Each row is followed by its class.
[ 15.0 -23.4  -2.9 -28.1 -14.1   0.4   2.7 -17.4 -28.2  -8.3   3.8   2.2
   8.0  -2.4 -17.9  -4.2   0.3 -23.6  22.7   5.8   2.5   4.8 -23.8   6.4
 -13.3   4.4 -17.7   4.4 -34.2  -1.2 -18.6 -26.5  11.8   0.5 -25.1] -> seru
[  0.3   0.1   0.2 -16.8 -25.3  -1.7  -8.3  -3.7 -13.0  -8.3  -0.6 -23.9
   8.6  -5.5 -30.8 -12.7   2.8 -24.5   6.7  -1.3   3.8 -13.8 -37.4   1.2
 -17.4  -6.4 -29.9 -19.9  -4.3 -15.5 -18.7 -11.8   5.2   2.4 -15.3] -> Biki
[  2.3 -24.2  13.0 -20.6 -24.7  -9.1  -1.8   4.5  -5.1  -5.8   6.1  -1.4
  14.7  -4.8 -20.1 -24.5 -17.5 -25.5  28.6   5.6   8.0 -17.3 -33.8  -3.2
 -16.8  -6.0  -6.4 -48.3  -5.6 -20.4 -28.0 -18.7   0.3  -4.9 -15.6] -> zugat
[  0.7 -23.1  -5.6  -9.9 -11.1   3.8   4.8 -17.9 -42.4 -13.9  -3.6   2.9
   8.5   3.1  -3.8  -2.2   0.4 -19.8  26.1   4.9   2.7   4.3 -30.0  -5.3
 -18.3   7.0  -5.9  13.7 -19.7  -3.0  -9.7 -14.9  13.0  -7.7  -5.0] -> rikam
[ -5.8  -0.1  -9.3 -11.1  -9.3   8.9  -5.0  -8.4 -17.5   3.2  -4.6  15.1
  -2.0  -0.6  -9.3  12.3   6.8 -15.6   7.4  -6.5  -3.0   2.9  -3.0   3.5
   4.6  10.9  -8.3  -1.5  -5.3  18.3 -12.0 -16.3   8.5   7.6  15.4] -> Biki
[ -2.2 -29.9   2.8 -14.3 -16.3   1.2   3.5 -15.5 -29.1 -13.3   1.9   0.4
   9.7   3.0   0.4   7.1   0.0 -19.5  27.4   3.6   1.1  -2.2 -22.8  -4.2
 -16.5  -3.0   0.5  -1.8 -14.6  -2.4 -11.2 -11.3  15.5  -3.1 -10.1] -> padal
[-28.8 -16.5   7.5 -10.5 -36.8  -9.3  10.5 -22.0 -32.0   0.3   8.4 -12.0
   2.6   1.2  -9.7 -24.8   1.0 -22.0  11.4  10.9   6.5  -7.1 -29.0  -3.3
 -23.5 -14.2  -2.6 -28.4  -0.8 -19.6 -22.7  -9.1   5.8  -4.5  -0.1] -> zugat
[ -2.8 -10.8   2.0 -15.2 -13.0   2.6   2.1 -13.1 -20.3  -5.2   2.3  -3.4
   3.6   3.7  -1.0  -8.3   3.6 -15.1  22.1   7.7   1.8  -1.0 -27.2   0.6
 -16.6   1.5   4.6   2.7 -11.9   0.4  -9.4  -8.0   6.4   0.4  -1.6] -> padal
[  4.5 -20.9   0.7 -12.2   5.8  10.5  -8.7  -8.3 -13.0  -4.1  -3.8   5.2
   7.6   2.0  -0.1  12.3   4.0   1.6  21.9  -5.2   2.3  13.0 -22.6  -6.4
  -6.7   4.6   7.5  17.6 -25.8   2.2   7.6   6.3   5.4  -7.5 -17.8] -> rikam
[  5.8 -13.0 -13.7  -8.4 -23.9   3.6   2.4 -18.4 -29.8   1.5   0.7  -2.8
   5.7  -7.9  -8.9   7.2   0.7 -16.8  30.2  -3.2  -1.1   4.8 -17.0  -0.8
 -12.8   9.1  -5.3  -7.2 -27.9   7.1 -10.8 -15.4   9.0   4.3   1.6] -> rakaz
[ -3.4  -2.9   2.7 -17.1   0.7  -5.5  -7.6   3.2  -1.6 -10.2   0.7 -11.9
   4.5   1.3  -0.5 -18.4 -14.5 -30.2   2.1   7.9  -3.9  -1.1 -24.1   4.4
  -7.7   4.8 -26.1 -10.3 -12.9   7.3 -19.5 -30.6   0.3   1.4 -13.3] -> Biki
[  0.0 -13.4  -3.9 -10.6 -27.2  14.0   5.3 -21.0 -46.6 -11.2  -3.8 -13.4
   8.9  -2.0  -4.4  -8.5   8.6 -35.7  16.6   9.6   1.2   6.5 -29.1   7.1
 -14.5  11.6 -23.8  -4.2  -6.9   3.1 -11.8 -21.5  12.4  -3.1   5.1] -> Biki
[ -2.3 -14.6   1.6 -20.9 -19.1  -0.7  -3.2  -8.8 -13.4  -6.8   6.3  -7.8
   4.4  -6.8 -13.6  -7.0  -8.4 -28.1  16.2   4.5   6.8  -3.9 -27.8  -0.2
 -13.6   1.6 -17.0 -10.3 -11.1  20.9 -16.7 -26.6  -5.3   0.0  -4.2] -> Biki
[-24.6 -19.1  20.0  19.6 -26.9  -3.4   6.0  -4.1 -26.4  -9.3   3.2 -15.8
   3.3   8.2  -7.8 -13.9   5.9 -14.8   4.1  13.7   7.0 -10.3 -34.9  -3.8
 -17.4 -14.2  -1.1 -37.6  18.6 -15.1 -17.9  -4.3   8.0 -13.3   4.3] -> zugat
[ 12.8 -19.0  -0.4 -19.3 -29.3   4.7  10.9 -33.2 -50.8  -7.5   0.6   1.2
   6.2   1.1  -4.6  -2.5  11.8 -16.5  42.0  -4.6  -4.7  13.1 -26.3   0.0
 -12.1   3.7  -0.9   0.8 -29.6 -20.7 -12.5  -1.6  16.7  -6.7  -3.5] -> rikam
[  4.2 -40.5  -0.2 -32.0 -20.1   2.4  -2.2  -6.8 -27.9 -16.9  -4.3  -5.2
  13.8   5.2 -11.6  -0.2  -7.7 -42.0  48.5  -5.3  -0.5  -3.8 -42.0   2.4
 -30.0   5.7 -16.9   6.6 -32.6   5.7 -19.8 -33.7  21.7  -5.5 -21.5] -> seru
[ 10.3  -2.2   1.7  -6.5  -2.3  -0.4  -2.9 -10.2  -0.3   0.0  -3.0 -19.0
  -0.6   1.2 -12.7   2.2  28.3  -3.2  14.1  -1.3  -1.4  -7.8  -7.0   0.2
  -3.8   6.7  -4.6  11.3  -0.5   3.8   1.7   0.2  -1.9   0.2 -10.5] -> rakaz
[-11.8  -6.2   8.0   1.7 -14.6  -5.2   1.0 -10.9 -17.0   2.4  11.1  -6.1
   4.5  -3.1   4.1  -3.7   7.1  -3.0  -1.1  11.2   6.4  -0.4 -10.1   0.5
  -6.3  -6.9  -0.9 -28.1  18.1  -7.5 -11.6   0.1   3.2 -25.2  17.4] -> zugat
[ 37.9  -4.2  -0.6 -10.1 -10.7   4.9  -6.6   0.9  -4.8   3.6  -2.6  -7.4
   4.9  -4.7 -27.3  -4.7  -7.1 -32.7   6.1   7.1  -1.0  -9.3 -22.8  11.4
 -10.3   3.9 -25.3  -5.7  -9.8   6.8 -16.0 -23.5   5.2   2.2  -4.8] -> Biki
[ -3.1  -8.8  32.3  -0.8 -12.3  -8.3   2.0  -7.0  -3.3  -1.6   9.8 -12.7
  -3.4   8.5  -3.5 -12.7   2.1  39.0   3.3   7.4 -47.7 -12.5 -19.8  -3.8
 -18.0 -15.6   4.4 -23.0   7.3 -14.6  -2.3   5.1   2.4  -3.8 -13.6] -> zugat
[  1.2 -12.9  -9.8 -12.8  13.8   7.1   2.9   1.3 -20.5  68.1  -1.8  -5.3
   0.2  -3.3   1.7  -5.0   2.4 -25.1   3.3   8.1   2.9   2.6 -14.3  -3.1
   0.2   5.5 -13.5   6.6   3.4  17.9 -15.8 -25.8   0.8  -6.6   0.5] -> Biki
[  9.3 -36.5   2.6 -22.8  -0.8   3.0  -4.8  -3.1 -24.6 -19.0 -16.1  11.5
   2.2   1.6  -4.2  -2.2  -4.9 -20.6  44.1  -9.9   0.9  -2.0 -17.9  -6.2
 -15.3  -3.3   8.2  18.9 -27.3  -2.1  -7.7 -15.5   3.7  -2.2 -17.8] -> rikam
[-12.3 -10.5   6.3  -3.8 -36.2  -7.0  11.7 -17.7 -33.8 -10.9  12.8 -19.4
   5.3  43.9  -5.2 -21.8   9.8 -25.9   1.4  17.4   8.1  -4.1 -26.0   1.1
 -32.5 -14.4   1.1 -48.7  17.3  -9.5 -22.8  -8.3   5.0  -2.0   8.2] -> zugat
[  8.1  -9.5  -4.5 -14.1  -3.7   3.6  -1.7  -7.0 -11.7  -0.9   3.7  -2.3
   7.1   1.5 -15.3   1.1  -7.3  -5.3  29.2  -8.7   3.1  13.8 -15.3   3.6
 -13.0   5.2  -4.0   9.0 -22.9   1.8  -6.7  -8.6   6.9  -2.5 -10.8] -> rakaz
[  4.2 -14.5  -9.1  -6.2  -2.1  13.9  -8.2  -8.4 -12.7  -2.8  -2.7  11.0
   4.1   0.7   1.1  12.6  -1.1  -5.6   9.6  -1.4   1.9   2.4  -6.9  -1.9
  -3.2   7.7  -4.5  27.1 -28.0  11.6  -1.6 -12.6   5.5   6.1  -6.1] -> seru
[  1.2 -32.9  -7.4 -11.6 -20.2   2.2   4.2 -28.3 -46.4  -6.5  -3.0  17.0
   4.6   2.6  -4.2   5.8   5.8 -26.5  28.7  -1.0   4.2  11.4 -11.8  -4.1
 -13.9  12.8  -4.2   6.4 -31.5  17.9 -15.0 -20.5  12.5   0.9  10.7] -> rakaz
[  6.4 -35.7   2.6  -7.3 -14.4   7.3   1.8 -13.8 -41.4  -8.9  13.9   7.0
   8.0  -1.2   9.3  -0.2   1.8  -2.6  20.3   7.8   6.1   7.7 -15.5  -7.8
 -15.1  -5.4  11.9   5.7 -19.8  -6.0  -7.0  -7.6  10.6 -13.4 -12.0] -> rikam
[ -3.4 -20.3  -4.1  -3.8 -25.5   1.1  12.6  -7.2 -35.3 -14.7   4.3  -8.1
   5.7   0.1  -7.2  -4.4   1.2 -12.0  28.2 -10.4   9.7  -1.7 -22.8  -5.3
 -20.8  -3.0  10.2 -19.8   3.7  -4.8  -2.6   1.6  14.3  -1.9   5.6] -> padal
[  3.5 -15.5   3.4  -8.9 -12.3  -3.4  -0.4  -1.0 -19.3  -3.2   4.4  -6.9
   6.3   7.5 -10.0   2.4  -0.8 -16.3  27.5  -2.7   1.2  -8.8 -30.4   0.9
 -19.5  -0.9  -5.3  -7.4 -10.4  -4.9  -2.1  -2.8  15.0   0.1 -11.9] -> padal
[  4.8 -27.3  -4.5 -12.2  -9.7   0.6  11.7  -8.4 -24.6  -9.4  -1.0   0.6
   7.1   1.6 -10.1  -7.0   9.1 -12.5  21.1   6.0   2.1   5.6 -19.7  -5.6
 -10.0  -2.6  -2.6  -0.5  -7.5  -9.9 -11.0  -8.5  13.0  -1.6  -7.9] -> padal
[ 17.7  -4.4  -2.9 -21.6  -5.6  -1.2  -4.8  -9.8  -6.5  -7.8  -1.2   4.6
   3.8  -4.5 -16.6 -14.4  -6.9 -21.5  13.9  -0.7   8.1  -0.7   2.5   6.5
 -16.3  -4.2 -18.6  -9.5 -25.6  -1.5 -18.1 -22.8   1.7   0.6 -10.2] -> Biki
[  6.6 -33.1   7.8 -22.1 -16.9   3.0  -8.0 -21.5 -29.5   1.1   1.3   8.3
   5.1   7.2   3.8  -8.2  -5.5 -15.4  25.3  -6.3  -1.2   6.9 -21.8  -4.8
 -19.7   0.5  -3.7  -4.1 -33.7 -10.6 -12.9 -10.9   9.2  -0.4 -22.1] -> rikam
[  7.8 -19.3  -6.0  -2.6  -4.0   2.0   1.5 -11.9 -22.5  -8.3  -5.3  -9.0
   7.4   4.0  -5.4   4.3  -1.2 -16.9  25.9  -2.2   1.0  10.9 -13.8  -0.5
  -9.2   2.7  -1.8  21.9 -23.6   1.1  -2.4  -7.8   5.5   9.6 -12.0] -> seru
[  8.0 -23.9 -12.1 -13.1 -23.7   6.3   4.5 -28.2 -50.0  -1.6  -4.3   7.7
   6.3  -5.2  -8.5   5.3  -1.2 -24.2  38.1  -0.9   5.2  14.2 -20.0  -6.1
 -18.4   4.7 -12.8   5.2 -25.5   8.2 -14.2 -18.1  10.4 -10.1   3.7] -> rakaz
[ 13.0  -6.6  13.2 -15.4   7.1  -6.3 -10.1  18.9  36.0  11.7   5.4  -2.6
  -3.0   1.2  -7.1   0.5  -9.3   4.2  17.6 -22.6  -0.3 -16.1 -11.2  -2.0
 -16.5  -4.0   8.0 -12.8  -9.9 -16.6   5.2  13.1   0.3   0.3 -16.7] -> padal
[ -4.4  -5.3  10.3  -8.9 -14.7 -25.2  -0.1  -4.4   4.4 -10.1  17.2  -2.0
  -7.0   5.7  -1.2 -29.0  -5.0  -7.9   0.9  15.9   6.3 -10.5 -23.0  -7.3
  -3.5  -6.7   0.6 -30.2   3.7 -15.2 -13.5  -7.8  -1.0   0.1  -9.2] -> zugat
[  3.6  -0.3  10.0 -28.4 -15.9 -10.5 -12.3  -1.5  -8.1  -2.3   4.7 -18.9
  13.7  -3.5 -31.1 -20.5  -5.2 -29.2  21.9  -1.4   7.5 -15.8 -53.6  10.7
 -17.4  -1.4 -31.7 -12.8 -24.1 -14.1 -20.8 -19.2   5.5   1.1 -27.3] -> Biki
[ -3.7 -20.1   0.2   4.6 -33.4   8.2   5.8 -22.5 -37.1  -8.6   7.2 -17.2
   6.5   1.1   6.6 -20.1   5.9 -10.8   4.0  13.7   0.2   0.6 -21.2   0.9
 -14.1 -11.3   2.0 -32.2   0.7 -14.8 -14.8   3.6  10.5 -11.5   2.6] -> zugat
[ -0.6 -18.6   0.6 -14.8  -7.1   2.8   8.7   6.8 -14.3 -22.2   6.2  -7.3
   4.7   3.7  80.9 -14.2  -3.8 -12.4  19.4   2.5   5.2 -13.9 -32.4  -7.0
 -22.6 -10.5   6.1  -7.3  -6.8  -8.3 -13.0 -11.8   7.0  -1.7 -15.5] -> padal
[ 14.0 -13.8  -5.7 -12.4 -11.3   0.4   1.5 -21.8 -23.1 -34.4   3.6  12.2
   4.2   3.9  11.7  -1.1   1.4  -2.3  13.4   7.9   1.6   9.4  -8.5  -7.2
 -10.3  -7.0  13.5   2.2 -15.2  -7.1  -9.8   5.6  12.6  -4.8  -8.6] -> rikam
[  2.3 -10.9   4.8   1.3 -24.4  -2.0  17.0 -19.3 -42.8 -12.4   2.7 -16.3
  -9.6   2.3   5.9 -20.6  10.3 -11.6   7.6  18.4   5.5   1.4 -21.7   5.5
 -15.7 -11.5  -1.3 -23.2   8.9 -10.6  -9.4   0.5   8.0  -4.7  -4.1] -> zugat
[  1.9 -24.2  -0.9 -19.9 -24.9   1.3  -0.5 -28.1 -47.6  -3.1   5.1   3.9
   3.4   1.2  -2.1 -14.5  -3.2 -14.8  19.6   7.1  -2.2  10.2 -25.8   4.3
   0.4   1.0  -3.9   1.9 -27.1  -9.9 -18.4 -10.8  12.8  -3.4  -4.1] -> rikam
[ 13.1 -17.0   3.6 -18.4  -1.0  -3.0  -3.3   3.5   2.1  -3.9  12.0   4.5
   1.4   0.8 -12.6 -13.3 -10.5 -16.0  28.1  -4.6   6.0  -0.2 -28.6  -4.4
 -16.1  -6.3   3.8  -5.3 -19.3 -14.0  -6.2  -5.8  13.5   0.4 -23.6] -> padal
[  0.2 -61.6   6.8 -17.4   5.1   2.7  -3.8 -15.0 -44.4 -12.0  -4.1   3.9
  11.9  -2.5  -2.8  -8.6  -3.7 -27.4  31.2   2.4   6.8   6.2 -25.2 -22.0
 -20.6   0.1  -6.5  11.4 -30.6  -3.7 -13.2 -24.1  10.0  -0.3 -12.4] -> seru
